E: [  8   3  -3  16 -18 -20 -23  35 -12  -9]
A: [ 28   6  -3  14 -22  -8 -28  17 -17   2]
R: [  7  -2  16 -18 -20 -27 -17  17 -28   8]
K: [-12   3   2  11 -15 -28 -12  33  -3  -8]
asked: [  7  -2  16 -18 -20 -27 -17  17 -28   8] -> R
asked: [  8   3  -3  16 -18 -20 -23  35 -12  -9] -> E
both K R:  -> [-28]
asked: [-28  17 -17] -> A
asked: [  3  -3  16 -18 -20] -> E
asked: [  6  -3  14 -22  -8 -28  17 -17] -> A

J: [-12   7  25  -5  -3   3  -2 -17  -8  -9  32 -30   0   3 -22  -9  -7  11
 -12  24 -19 -10   9   7   1  -4   6  13  14 -20  11  22 -38 -23   1 -16
   1  12   3  13   7 -29   6  -4  -7   5  11  22   9  29   2 -26 -15  19
  13  -3  32 -28]
Y: [ 15   2  19 -24  12  -1  12 -26   8  -9   5   3 -17  11   7  20 -14   4
   2  19 -10  -4   3   8  10 -11  -4  -4 -12  15  -8   1  -8  -3  12 -15
  -4 -24  19  18  -3  -6   8  12   3   4  -8   5   1   5  -2   5  -8  15
   6  -2  -1  -9]
M: [-56  -1 -18  36 -39   3 -17  26 -10  29 -20  -6  12  -3 -23 -30  22   2
  10 -29  14   5  11 -28 -33  52  17 -18  25 -31   5  20 -15 -34 -26  25
  12  31 -15  -8 -13 -14  -8 -16  -4  -8   0  -1 -14  12 -20   2  39 -21
   0   6  31  19]
B: [-18   8  36 -20  -4   3   1 -28   2  -8  27 -33  -8  11 -24   0   2  18
  -5  30 -24 -10  13   4  -5   6  11   1   7  -1   2  24 -47 -36   2 -18
   2   1  13  20  -2 -35   7   7  -7   7   4  19  -1  35  -8 -14 -13  29
  18  -7  40 -22]
T: [-12   7  25  -5  -3   0  -2 -17  -8  -9  32 -30   0   3 -22  -9  -7  11
 -12  24 -19 -10   1   7   1  -4   6  13  14 -20  11  22 -38 -23   1 -16
   1  12   3  -8  -3 -31  -1 -20 -15 -10  10   1 -13  15 -36  -9  39 -11
 -10   4  31  21]
H: [ -2   0  16  -2  -1  -1 -15 -11 -14  -4  37 -34   4   5 -23 -18 -11   6
  -9  20 -13  -3  -2   2   9 -12  -3  24  16 -17  16  13 -31  -9  -6 -11
   1  11  -1  12  10 -23   9 -12  -7   4  14  21   9  18   0 -31  -5  10
   8  -3  21 -28]
asked: [-56  -1 -18  36 -39   3 -17  26 -10  29 -20  -6  12  -3 -23 -30  22   2
  10 -29  14   5  11 -28 -33  52  17 -18  25 -31   5  20 -15 -34 -26  25
  12  31 -15  -8 -13 -14  -8 -16  -4  -8   0  -1 -14  12 -20   2  39 -21
   0   6  31  19] -> M
asked: [ -2   0  16  -2  -1  -1 -15 -11 -14  -4  37 -34   4   5 -23 -18 -11   6
  -9  20 -13  -3  -2   2   9 -12  -3  24  16 -17  16  13 -31  -9  -6 -11
   1  11  -1  12  10 -23   9 -12  -7   4  14  21   9  18   0 -31  -5  10
   8  -3  21 -28] -> H
asked: [ -1  12  10 -23] -> H

Kubap: [-15   1  -1  -3  10 -21   9   0 -20  -3]
Feb: [-19 -15   9  -1 -21  -3  15  10 -20 -14]
Beka: [ -4  -3  -1  15   0  -7 -12  -2  -9   1]
asked: [-15   1  -1  -3  10 -21   9   0 -20  -3] -> Kubap
asked: [ 1 -1 -3] -> Kubap
asked: [-15   1  -1  -3  10 -21   9   0 -20] -> Kubap
asked: [-3 -1 15  0 -7] -> Beka
asked: [-1 -3 10] -> Kubap

duge: [ -6   0  -4  -6 -11]
luzun: [  4  -3 -10   4  -2]
tasum: [ -1   7 -12  12  -1]
Kom: [ -7  -6 -10 -12   4]
babez: [ -3   4 -12  12  -1]
asked: [-4 -6] -> duge
asked: [ 4 -3] -> luzun
both Kom tasum:  -> [-12]
asked: [-3  4] -> babez
both Kom duge:  -> [-6]

dob: [13  2  7  5  4  3  5  2  2  4  6  7  8  2  7  8  6  4]
Kib: [-34  16 -36 -40  24  28  13   7   9  22 -43 -34 -19  27  -1 -33  23  25]
gorol: [-7 -2 -4 -3 -3 -3 -3 -2 -3 -3 -3 -4 -5 -3 -4 -5 -4 -3]
fusi: [9 4 3 3 3 3 9 4 4 3 0 3 5 4 5 5 5 3]
dumor: [-18  24 -24  11 -33 -28 -39  29  27 -34  -3 -27 -38  12   9   8 -29 -31]
meko: [-3 -2  0  0 -1 -1 -1 -2 -2 -1  0  0 -1 -2 -1  0 -2 -1]
zoge: [2 1 0 0 0 0 0 1 1 1 0 0 1 1 1 1 1 1]
sifig: [-11   0  -8  -4  -5  -5  -7   0   0  -6  -6  -8 -10  -1  -6  -9  -7  -5]
vokug: [-24  16 -28 -30  19  23  11   9  10  18 -33 -26 -14  24 -29 -25  20  21]
zevi: [-1 -1 -4 -3 -4 -4 -4 -3 -4 -5 -3 -4 -5 -4 -4 -4 -6 -4]
mobi: [ 11 -18  24 -24   0   0   0   0   0   0   0   0   0   0   0   0   0   0]
both mobi fusi:  -> [0]
asked: [-3 -2  0  0 -1 -1 -1 -2 -2 -1  0  0 -1 -2 -1  0 -2 -1] -> meko
asked: [-18  24 -24  11] -> dumor
both dumor fusi:  -> [9]

